Here is a tiny trained network, its code and every weight. The questions are about switching its units off for an input and a target symbol, where a switched-off unit gives its printed mean instead of its output.

import numpy as np


def w(rows, s, z=0):
    codes = np.array(rows[::2]) - 128.0
    scale = np.full(codes.shape[1], s)
    scale[-1] = z or s
    return codes * scale


def norm(h):
    return h / np.sqrt((h * h).mean(-1, keepdims=True) + 1e-5)


def f(y):
    return y / 2 * (1 + np.tanh(0.7978845608 * (y + 0.044715 * y**3)))


def softmax(a):
    e = np.exp(a - a.max(-1, keepdims=True))
    return e / e.sum(-1, keepdims=True)


def log_softmax(a):
    a = a - a.max(-1, keepdims=True)
    return a - np.log(np.exp(a).sum(-1, keepdims=True))


def net(x, mask):
    ids = ['ΞΣΦΨΩβζθτ'.index(c) for c in x.split()]
    T = len(ids)
    res = E[ids] + P[:T]
    u = 0
    for l in range(2):
        r = norm(res)
        for j in range(3):
            rows = slice(2 * j, 2 * j + 2)
            q, k, v = (r @ M[l][rows].T for M in (Q, K, V))
            z = softmax(np.where(np.tri(T) > 0, q @ k.T / 2**0.5, -1e9)) @ v
            o = O[l][rows]
            res = res + np.where(mask[u + j], z, o[:, -1]) @ o[:, :-1]
        u += 3
        y = f(norm(res) @ A[l][:, :-1].T + A[l][:, -1])
        res = res + np.where(mask[u : u + 4], y, B[l][:, -1]) @ B[l][:, :-1]
        u += 4
    return log_softmax(norm(res)[-1] @ U[:, :-1].T + U[:, -1])


Q, K, V, O, A, B = {}, {}, {}, {}, {}, {}
E = w([
[153,137,173,95,102,127,137,191,121,124,120],'Ξ',
[126,115,171,130,98,172,141,149,131,134,108],'Σ',
[123,159,144,86,159,123,166,134,105,121,91],'Φ',
[84,133,137,152,92,129,179,123,94,127,99],'Ψ',
[132,156,111,116,86,156,128,192,98,134,100],'Ω',
[141,171,97,195,147,84,159,159,252,89,196],'β',
[142,134,134,126,145,128,147,113,90,199,132],'ζ',
[160,92,143,115,96,111,153,135,77,118,136],'θ',
[122,142,146,102,76,87,107,147,121,144,152],'τ',
],0.035)
P = w([
[81,59,215,135,203,91,44,176,59,126,76],'0',
[48,44,152,72,173,123,117,183,85,152,124],'1',
[122,80,201,169,159,77,65,160,95,127,63],'2',
[80,115,181,105,164,145,124,147,71,137,182],'3',
[142,90,111,106,102,107,162,150,180,152,103],'4',
[173,138,186,191,115,89,113,126,113,129,106],'5',
[118,172,171,124,117,155,152,112,98,107,229],'6',
[197,143,121,153,84,115,173,105,188,156,97],'7',
[155,212,173,143,111,156,153,68,109,91,246],'8',
[217,194,141,166,67,129,173,65,188,136,128],'9',
[175,234,158,152,103,166,169,48,130,95,247],'10',
],0.014)
Q[0] = w([
[120,166,204,217,164,121,48,141,43,88,147],'0.h0',
[166,134,115,189,204,88,58,109,163,80,64],'0.h0',
[137,207,210,139,108,147,162,147,65,127,182],'0.h1',
[39,109,105,110,193,191,102,137,90,80,250],'0.h1',
[137,97,113,101,122,107,86,111,165,148,109],'0.h2',
[132,137,127,153,113,105,186,154,129,140,111],'0.h2',
],0.018)
K[0] = w([
[156,48,69,50,65,82,204,125,220,216,24],'0.h0',
[65,20,53,131,206,107,139,211,191,135,158],'0.h0',
[231,179,84,206,116,103,161,88,225,103,129],'0.h1',
[154,112,178,148,107,60,79,138,96,168,1],'0.h1',
[77,115,138,63,120,131,109,130,69,128,120],'0.h2',
[158,179,108,130,133,146,158,102,174,99,217],'0.h2',
],0.013)
V[0] = w([
[159,157,132,148,186,183,117,142,166,111,111],'0.h0',
[128,142,134,160,136,177,114,87,114,191,102],'0.h0',
[138,94,123,203,99,238,90,217,170,107,130],'0.h1',
[193,2,164,149,162,162,189,78,118,91,160],'0.h1',
[120,150,187,92,88,105,194,160,92,117,95],'0.h2',
[178,160,119,64,87,120,175,150,107,52,128],'0.h2',
],0.012)
O[0] = w([
[150,151,135,195,129,115,60,116,129,96,84,81],'0.h0',
[134,99,194,196,69,65,142,175,119,132,59,137],'0.h0',
[137,181,110,101,128,2,72,52,131,166,117,189],'0.h1',
[79,203,75,163,137,132,150,200,117,250,136,130],'0.h1',
[119,170,136,109,153,226,7,133,84,155,185,254],'0.h2',
[153,169,123,137,180,158,116,82,120,125,157,153],'0.h2',
],0.012)
A[0] = w([
[93,74,86,192,169,72,151,74,164,134,164,96],'0.n0',
[195,181,171,73,176,109,149,249,127,107,122,87],'0.n1',
[141,138,85,94,150,93,172,167,111,111,121,2],'0.n2',
[116,130,199,113,156,89,151,118,246,143,129,157],'0.n3',
],0.013,0.003)
B[0] = w([
[58,51,170,125,66,143,178,227,181,195,199,166],'0.n0',
[122,115,175,78,57,4,177,132,133,184,135,252],'0.n1',
[147,175,164,145,105,69,60,125,59,67,110,122],'0.n2',
[157,168,253,116,213,160,77,194,6,89,145,214],'0.n3',
],0.011,0.0035)
Q[1] = w([
[170,133,177,122,42,175,126,222,124,157,196],'1.h0',
[81,170,144,134,95,119,101,127,89,38,153],'1.h0',
[45,111,137,96,155,122,97,112,177,73,82],'1.h1',
[33,165,102,66,133,171,124,163,145,92,102],'1.h1',
[42,44,117,95,193,109,71,147,165,129,88],'1.h2',
[141,67,116,146,130,151,118,12,47,150,77],'1.h2',
],0.011)
K[1] = w([
[169,252,170,179,73,153,254,44,130,99,117],'1.h0',
[231,168,149,121,159,130,160,110,179,162,105],'1.h0',
[112,92,117,66,102,75,153,175,67,95,102],'1.h1',
[168,142,126,129,98,152,118,93,80,158,146],'1.h1',
[52,31,90,59,168,78,82,219,52,115,83],'1.h2',
[50,80,129,89,116,167,5,157,208,162,114],'1.h2',
],0.0079)
V[1] = w([
[95,144,127,111,225,118,174,110,84,108,87],'1.h0',
[176,113,186,72,158,78,122,189,142,157,147],'1.h0',
[179,125,119,64,105,120,149,152,75,158,104],'1.h1',
[173,133,131,100,95,181,146,47,109,184,86],'1.h1',
[46,163,143,89,123,126,151,119,173,101,81],'1.h2',
[111,99,95,84,91,139,138,97,3,143,64],'1.h2',
],0.014)
O[1] = w([
[182,167,235,141,122,180,87,188,164,126,34,84],'1.h0',
[104,83,62,244,110,251,91,84,207,155,130,254],'1.h0',
[114,83,118,207,162,119,103,97,126,105,145,207],'1.h1',
[116,21,205,212,94,77,93,116,122,172,35,144],'1.h1',
[168,182,233,134,73,111,12,147,166,85,191,85],'1.h2',
[224,107,192,175,167,75,211,47,98,187,73,207],'1.h2',
],0.011,0.0095)
A[1] = w([
[134,102,140,107,108,152,135,54,71,164,95,85],'1.n0',
[118,145,92,153,94,18,82,85,126,157,75,26],'1.n1',
[163,58,109,62,109,155,167,89,144,58,147,2],'1.n2',
[137,75,157,125,171,17,79,25,131,7,63,33],'1.n3',
],0.018,0.0085)
B[1] = w([
[132,157,127,87,98,89,96,152,150,116,144,255],'1.n0',
[127,227,137,163,139,164,134,161,170,141,3,222],'1.n1',
[113,119,130,37,105,180,151,96,178,131,28,151],'1.n2',
[179,88,117,186,237,56,201,93,98,39,155,179],'1.n3',
],0.025,0.014)
U = w([
[136,195,106,136,123,114,121,160,180,136,80,127],'Ξ',
[102,88,148,36,128,161,177,75,156,123,99,140],'Σ',
[119,137,98,81,197,160,215,121,67,216,154,94],'Φ',
[79,64,161,180,42,108,186,101,117,142,125,149],'Ψ',
[51,92,87,85,169,107,102,244,144,76,143,147],'Ω',
[193,100,195,156,137,236,116,120,77,122,117,44],'β',
[147,103,106,116,174,92,143,104,92,77,135,255],'ζ',
[143,115,100,134,98,136,44,25,131,156,175,98],'θ',
[166,141,206,54,91,74,129,176,116,139,173,87],'τ',
],0.011,0.006)

Each question gives the input, a string of symbols that net reads in full, and the target symbol t.
The units are the heads (2 rows each of Q, K, V and O) and the neurons (one row each of A and B). Each row of codes is followed by its name. A weight is (code - 128) times the scale printed after its matrix; where a second scale follows, it is the last column's (O, A, B and U).
mask holds one flag per unit, layer by layer, with each layer's heads first. A switched-off unit (its flag False) gives its mean, the last column of its rows in O or B, instead of its output. The means were averaged over made-up inputs and are rounded, as every weight is.
A unit's drop is (log p(t) with every unit on - log p(t) with that unit switched off) / (log p(t) with every unit on - log p(t) with every unit switched off).
The circuit of an input: a set's keep is (log p(t) with only the set's units on - log p(t) with every unit switched off) / (log p(t) with every unit on - log p(t) with every unit switched off). Starting from the 12 units with the biggest drops (on a tie, the unit counted first), units are removed one at a time, each time the one whose removal leaves the highest keep (on an exact tie, the one counted first), for as long as the keep stays at least 0.8.
circuit, biggest first: the units of the circuit, biggest drop first
unit that matters most: the unit with the biggest drop
k most important neurons: the k neurons with the biggest drops, biggest first
k most important neurons of layer l: the k neurons of layer l with the biggest drops, biggest first
which heads matter: for each layer, one digit per head in row order, 1 if its drop is at least 0.15 and else 0, layers parted by /
input Ψ τ ζ Σ Ω β τ Ω ζ θ, target Σ: circuit, biggest first => 1.h1, 1.n2, 0.h2
input Σ Ξ Σ Ψ Ψ, target τ: which heads matter => 000 / 100
input Σ ζ θ Ξ Ω Ξ, target ζ: circuit, biggest first => 0.h1, 1.n3
input Σ β Ω Ψ Ψ τ θ Ψ, target Ψ: circuit, biggest first => 0.h2, 0.n0
input Φ Ω β Ξ β ζ Σ θ Σ Ω Φ, target ζ: 2 most important neurons => 1.n1, 1.n0
input Ψ Ω Ψ Σ θ τ Ξ, target Σ: circuit, biggest first => 0.h1, 1.n2
input θ τ Ψ Σ Σ θ Σ θ Ψ, target Φ: unit that matters most => 0.h1
input Ω θ τ Σ Φ Ω Ψ Σ, target τ: circuit, biggest first => 1.h0, 1.n1
input Σ Σ Σ Σ Ξ Σ β Ξ Σ ζ, target Φ: 2 most important neurons of layer 1 => 1.n1, 1.n0
input Σ Σ Ω τ Ω, target Σ: which heads matter => 010 / 000
input Ψ Σ β, target Ω: which heads matter => 001 / 001
input Σ Ω Σ ζ, target Ξ: circuit, biggest first => 1.n1, 0.h1
input Σ Ω τ ζ Ψ τ, target τ: which heads matter => 110 / 000
input Ψ θ Ω ζ, target ζ: unit that matters most => 0.h1
input Ω Σ Ψ Ξ Ξ, target θ: which heads matter => 001 / 000
input ζ Σ Ψ θ Φ, target Φ: circuit, biggest first => 0.h1, 1.n1
input τ τ Ψ, target Σ: which heads matter => 110 / 000
input Ψ ζ Ω β Ξ Ω Φ β θ, target Ω: which heads matter => 100 / 001
input Σ Σ Ξ Ψ τ Σ, target Σ: circuit, biggest first => 0.h1, 1.n2
input θ Σ Σ Ξ β θ, target Σ: which heads matter => 001 / 010
input Ω Ω Ω Φ Σ, target β: which heads matter => 010 / 000
input Ψ Σ τ Σ Σ θ Σ Ψ Σ Ξ Ω, target θ: unit that matters most => 1.n1
input Σ τ Σ Σ ζ Ψ, target Ψ: which heads matter => 010 / 000
